Below are the code and all the weights of a small trained network. Each question names an input and a target symbol and asks about switching units off, where a switched-off unit gives its printed mean instead of its output.

import numpy as np


def w(rows, s, z=0):
    codes = np.array(rows[::2]) - 128.0
    scale = np.full(codes.shape[1], s)
    scale[-1] = z or s
    return codes * scale


def f(y):
    return y / 2 * (1 + np.tanh(0.7978845608 * (y + 0.044715 * y**3)))


def softmax(a):
    e = np.exp(a - a.max(-1, keepdims=True))
    return e / e.sum(-1, keepdims=True)


def log_softmax(a):
    a = a - a.max(-1, keepdims=True)
    return a - np.log(np.exp(a).sum(-1, keepdims=True))


def net(x, mask):
    ids = ['ΓΦΩβημτψ'.index(c) for c in x.split()]
    T = len(ids)
    res = E[ids] + P[:T]
    u = 0
    for l in range(2):
        q, k, v = (res @ M[l].T for M in (Q, K, V))
        z = softmax(np.where(np.tri(T) > 0, q @ k.T / 2**0.5, -1e9)) @ v
        res = res + np.where(mask[u], z, O[l][:, -1]) @ O[l][:, :-1]
        u += 1
        y = f(res @ A[l][:, :-1].T + A[l][:, -1])
        res = res + np.where(mask[u : u + 12], y, B[l][:, -1]) @ B[l][:, :-1]
        u += 12
    return log_softmax(res[-1] @ U[:, :-1].T + U[:, -1])


Q, K, V, O, A, B = {}, {}, {}, {}, {}, {}
E = w([
[106,153,235,133],'Γ',
[157,73,207,169],'Φ',
[91,165,81,114],'Ω',
[96,57,68,74],'β',
[104,116,151,65],'η',
[102,136,95,207],'μ',
[148,6,111,146],'τ',
[92,213,151,152],'ψ',
],0.017)
P = w([
[23,94,214,115],'0',
[153,180,47,253],'1',
[52,96,169,102],'2',
[195,175,70,207],'3',
[67,100,153,98],'4',
[222,171,87,179],'5',
[78,102,146,97],'6',
[230,168,94,161],'7',
[84,106,138,98],'8',
[240,167,100,148],'9',
[88,108,133,96],'10',
[245,165,101,136],'11',
[94,114,129,98],'12',
],0.012)
Q[0] = w([
[253,62,201,81],'L0H0',
[234,47,39,69],'L0H0',
],0.0053)
K[0] = w([
[220,30,255,158],'L0H0',
[190,19,13,42],'L0H0',
],0.006)
V[0] = w([
[117,56,80,141],'L0H0',
[154,113,234,253],'L0H0',
],0.0065)
O[0] = w([
[87,156,42,254,206],'L0H0',
[237,73,196,196,253],'L0H0',
],0.0084,0.0019)
A[0] = w([
[196,51,180,61,68],'L0N0',
[84,5,135,37,115],'L0N1',
[58,63,136,94,164],'L0N2',
[81,117,106,10,2],'L0N3',
[154,176,156,93,102],'L0N4',
[52,77,139,122,183],'L0N5',
[59,136,193,18,54],'L0N6',
[58,172,180,188,133],'L0N7',
[117,121,55,156,59],'L0N8',
[97,195,144,186,43],'L0N9',
[190,165,86,58,122],'L0N10',
[154,173,160,85,107],'L0N11',
],0.012,0.0079)
B[0] = w([
[56,188,32,121,193],'L0N0',
[110,231,212,180,228],'L0N1',
[119,183,176,90,241],'L0N2',
[177,123,110,253,171],'L0N3',
[81,149,120,228,131],'L0N4',
[121,136,158,33,253],'L0N5',
[192,2,57,191,197],'L0N6',
[187,156,142,25,206],'L0N7',
[111,14,59,167,181],'L0N8',
[242,220,140,144,143],'L0N9',
[197,116,189,211,147],'L0N10',
[75,150,116,228,134],'L0N11',
],0.0076,0.0062)
Q[1] = w([
[93,54,242,187],'L1H0',
[255,228,139,39],'L1H0',
],0.0097)
K[1] = w([
[180,35,173,50],'L1H0',
[106,254,200,169],'L1H0',
],0.006)
V[1] = w([
[106,125,223,255],'L1H0',
[149,157,122,215],'L1H0',
],0.0059)
O[1] = w([
[143,71,161,36,254],'L1H0',
[93,183,2,206,222],'L1H0',
],0.0098,0.0029)
A[1] = w([
[86,163,133,159,98],'L1N0',
[162,77,145,217,131],'L1N1',
[91,96,146,66,105],'L1N2',
[110,180,200,45,18],'L1N3',
[147,23,142,116,198],'L1N4',
[214,58,81,96,6],'L1N5',
[47,11,65,69,120],'L1N6',
[36,100,119,125,169],'L1N7',
[87,189,252,70,133],'L1N8',
[139,189,163,166,89],'L1N9',
[124,169,114,82,140],'L1N10',
[34,133,172,22,75],'L1N11',
],0.011,0.018)
B[1] = w([
[145,112,112,139,125],'L1N0',
[114,50,161,128,181],'L1N1',
[168,136,104,139,150],'L1N2',
[131,159,241,244,146],'L1N3',
[74,192,133,148,212],'L1N4',
[112,215,152,124,129],'L1N5',
[162,109,133,90,160],'L1N6',
[124,187,169,111,184],'L1N7',
[152,81,68,64,252],'L1N8',
[176,84,116,88,132],'L1N9',
[108,92,192,167,154],'L1N10',
[182,95,103,159,185],'L1N11',
],0.011,0.012)
U = w([
[192,42,130,1,144],'Γ',
[49,113,68,2,206],'Φ',
[10,230,201,85,254],'Ω',
[68,48,117,94,40],'β',
[191,190,147,107,44],'η',
[174,80,89,110,21],'μ',
[109,120,200,133,111],'τ',
[115,163,86,119,106],'ψ',
],0.0082,0.0062)

Each question gives the input, a string of symbols that net reads in full, and the target symbol t.
The units are the heads (2 rows each of Q, K, V and O) and the neurons (one row each of A and B). Each row of codes is followed by its name. A weight is (code - 128) times the scale printed after its matrix; where a second scale follows, it is the last column's (O, A, B and U).
mask holds one flag per unit, layer by layer, with each layer's heads first. A switched-off unit (its flag False) gives its mean, the last column of its rows in O or B, instead of its output. The means were averaged over made-up inputs and are rounded, as every weight is.
A unit's drop is (log p(t) with every unit on - log p(t) with that unit switched off) / (log p(t) with every unit on - log p(t) with every unit switched off).
The circuit of an input: a set's keep is (log p(t) with only the set's units on - log p(t) with every unit switched off) / (log p(t) with every unit on - log p(t) with every unit switched off). Starting from the 12 units with the biggest drops (on a tie, the unit counted first), units are removed one at a time, each time the one whose removal leaves the highest keep (on an exact tie, the one counted first), for as long as the keep stays at least 0.8.
units of the circuit, in order: the units of the circuit, biggest drop first
k most important neurons: the k neurons with the biggest drops, biggest first
top k neurons in layer l: the k neurons of layer l with the biggest drops, biggest first
input Φ Ω μ ψ Γ β Ω Ω β τ μ η, target Ω: units of the circuit, in order => (L1N8, L1N11)
input μ Γ Γ μ Γ τ ψ Γ μ, target Ω: top 2 neurons in layer 0 => (L0N1, L0N2)
input τ η Ω Ω Φ Ω Φ μ ψ β Φ, target Ω: units of the circuit, in order => (L1N4)
input Ω ψ τ Ω η μ Γ, target Γ: top 3 neurons in layer 1 => (L1N8, L1N11, L1N2)
input η μ ψ, target Γ: units of the circuit, in order => (L1N8, L0N7)
input Γ ψ τ η μ, target Γ: units of the circuit, in order => (L1H0, L0H0)
input τ Φ Ω τ Φ, target Φ: top 3 neurons in layer 0 => (L0N6, L0N8, L0N7)
input μ μ ψ β Γ Ω Ω μ Γ, target Φ: 3 most important neurons => (L0N6, L1N8, L0N0)
input τ β Ω, target Γ: top 2 neurons in layer 0 => (L0N5, L0N7)
input τ μ η, target Γ: units of the circuit, in order => (L1N11, L1H0)
input β μ μ μ, target μ: top 3 neurons in layer 0 => (L0N5, L0N9, L0N8)
input Ω μ Φ Φ, target τ: top 3 neurons in layer 1 => (L1N8, L1N1, L1N4)
input ψ ψ Ω τ Φ μ Γ, target Γ: 3 most important neurons => (L0N7, L1N8, L0N3)
input μ η β Γ ψ τ τ, target Φ: 2 most important neurons => (L0N5, L0N2)
input Φ Φ τ Ω Ω μ μ ψ μ Ω μ τ Ω, target Ω: units of the circuit, in order => (L1N8)
input μ β η, target Γ: 3 most important neurons => (L1N8, L0N2, L0N5)
input Ω η μ Ω μ Ω ψ Ω β μ Ω, target Ω: 2 most important neurons => (L1N8, L0N6)
input Γ Γ β β β, target Ω: top 4 neurons in layer 0 => (L0N3, L0N8, L0N6, L0N7)
input μ μ β, target Γ: top 3 neurons in layer 0 => (L0N2, L0N5, L0N1)
input β Ω μ Φ Φ Ω η τ τ, target Φ: 3 most important neurons => (L0N6, L0N2, L0N5)
input Φ τ Ω Φ β τ β μ μ Γ Ω β β, target Ω: 2 most important neurons => (L0N3, L0N8)
input η Ω Γ τ β Φ Φ, target Φ: top neuron in layer 1 => (L1N8)
input τ τ η Γ τ μ η β, target Φ: 2 most important neurons => (L1N6, L1N4)
input β β μ μ, target μ: 2 most important neurons => (L0N5, L0N8)
input τ τ ψ, target Γ: 2 most important neurons => (L0N7, L1N8)
input Φ ψ μ Ω η Ω Φ ψ Γ μ Φ, target Ω: top 2 neurons in layer 0 => (L0N0, L0N2)
